Below are the code and all the weights of a small trained network. Each question names an input and a class and asks about switching units off, where a switched-off unit gives its printed mean instead of its output.

import numpy as np


def w(rows, s, z=0):
    codes = np.array(rows[::2]) - 128.0
    scale = np.full(codes.shape[1], s)
    scale[-1] = z or s
    return codes * scale


def f(y):
    return np.maximum(y, 0)


def log_softmax(a):
    a = a - a.max(-1, keepdims=True)
    return a - np.log(np.exp(a).sum(-1, keepdims=True))


def net(x, mask):
    res = np.array(x, float).reshape(1, 5) / 4 @ E
    y = f(res @ A[0][:, :-1].T + A[0][:, -1])
    res = res + np.where(mask, y, B[0][:, -1]) @ B[0][:, :-1]
    return log_softmax(res[-1] @ U[:, :-1].T + U[:, -1])


A, B = {}, {}
E = w([
[168,164,141,125,43,216,38],'x0',
[114,72,38,133,128,78,41],'x1',
[88,154,86,47,87,115,117],'x2',
[246,91,99,187,185,214,124],'x3',
[146,163,89,165,179,120,96],'x4',
],0.012)
A[0] = w([
[188,176,144,101,174,159,156,241],'neuron 0',
[181,83,134,138,114,106,94,180],'neuron 1',
[154,149,136,83,9,174,69,122],'neuron 2',
[91,108,48,146,165,52,60,199],'neuron 3',
[178,130,195,244,193,187,131,165],'neuron 4',
[147,135,123,134,117,152,183,71],'neuron 5',
[152,111,129,126,74,173,54,192],'neuron 6',
[102,145,185,120,85,114,142,255],'neuron 7',
[176,159,78,96,199,118,149,102],'neuron 8',
[85,191,151,104,93,168,108,218],'neuron 9',
[136,111,76,134,127,104,125,98],'neuron 10',
[120,11,159,93,131,73,184,120],'neuron 11',
[156,136,99,167,136,58,118,198],'neuron 12',
[129,73,151,123,139,96,142,98],'neuron 13',
[81,219,161,49,96,128,166,174],'neuron 14',
[93,146,137,133,100,94,148,212],'neuron 15',
[162,113,122,135,162,145,135,92],'neuron 16',
[88,66,93,150,162,93,137,234],'neuron 17',
[124,87,82,132,171,124,146,149],'neuron 18',
[152,91,146,204,164,126,160,225],'neuron 19',
[94,146,150,79,143,124,108,90],'neuron 20',
],0.011,0.0031)
B[0] = w([
[127,138,61,186,90,168,144,191],'neuron 0',
[118,143,155,128,157,156,135,170],'neuron 1',
[175,52,141,37,97,156,127,212],'neuron 2',
[134,169,124,108,209,151,28,236],'neuron 3',
[141,80,151,253,105,174,188,251],'neuron 4',
[97,108,119,141,103,116,108,153],'neuron 5',
[133,84,126,78,123,174,111,193],'neuron 6',
[139,126,165,122,105,64,145,200],'neuron 7',
[100,168,95,149,117,147,111,170],'neuron 8',
[187,135,127,97,75,104,96,194],'neuron 9',
[107,150,142,118,154,121,108,162],'neuron 10',
[99,129,133,81,174,99,245,203],'neuron 11',
[109,128,149,133,171,142,81,180],'neuron 12',
[109,130,120,111,134,143,177,159],'neuron 13',
[144,160,122,160,54,14,113,231],'neuron 14',
[141,145,145,122,150,92,149,188],'neuron 15',
[114,144,133,167,121,129,133,166],'neuron 16',
[108,138,96,104,205,124,141,206],'neuron 17',
[96,132,145,114,151,125,126,177],'neuron 18',
[137,89,186,158,186,156,158,205],'neuron 19',
[131,158,161,156,117,121,141,165],'neuron 20',
],0.017,0.016)
U = w([
[68,161,86,79,165,115,181,159],'0',
[136,109,169,254,153,180,128,98],'1',
[131,175,23,174,61,156,124,59],'2',
[152,92,86,67,69,168,102,249],'3',
[105,189,124,151,234,158,24,176],'4',
[155,187,151,150,74,62,100,67],'5',
],0.0092,0.0011)

Each question gives the input, the list of numbers given to net, and the class t.
The units are the neurons (one row each of A and B). Each row of codes is followed by its name. A weight is (code - 128) times the scale printed after its matrix; where a second scale follows, it is the last column's (A, B and U).
mask holds one flag per neuron, in row order. A switched-off neuron (its flag False) gives its mean, the last column of its row in B, instead of its output. The means were averaged over made-up inputs and are rounded, as every weight is.
A unit's drop is (log p(t) with every unit on - log p(t) with that unit switched off) / (log p(t) with every unit on - log p(t) with every unit switched off).
The circuit of an input: a set's keep is (log p(t) with only the set's units on - log p(t) with every unit switched off) / (log p(t) with every unit on - log p(t) with every unit switched off). Starting from the 12 units with the biggest drops (on a tie, the unit counted first), units are removed one at a time, each time the one whose removal leaves the highest keep (on an exact tie, the one counted first), for as long as the keep stays at least 0.8.
units of the circuit, in order: the units of the circuit, biggest drop first
k most important neurons: the k neurons with the biggest drops, biggest first
drop when u is switched off: that unit's drop, to one decimal
input [-4,-2,-4,-4,-7], class 0: units of the circuit, in order => [neuron 11]
input [-7,5,-7,-4,-2], class 4: 4 most important neurons => [neuron 3; neuron 12; neuron 2; neuron 14]
input [8,-3,5,-6,7], class 3: 2 most important neurons => [neuron 2; neuron 6]
input [5,1,3,-5,-6], class 3: 3 most important neurons => [neuron 2; neuron 6; neuron 4]
input [0,0,0,0,2], class 4: 2 most important neurons => [neuron 4; neuron 14]
input [-1,-1,-4,-3,-5], class 0: 2 most important neurons => [neuron 11; neuron 4]
input [6,-1,6,-4,6], class 3: 2 most important neurons => [neuron 2; neuron 6]
input [5,7,4,6,-7], class 3: drop when neuron 13 is switched off => 0.0
input [4,7,-6,-7,-2], class 4: drop when neuron 3 is switched off => 1.0
input [-7,-5,-5,-6,-3], class 0: drop when neuron 11 is switched off => 1.4
input [4,-5,4,7,-4], class 3: drop when neuron 2 is switched off => 0.9
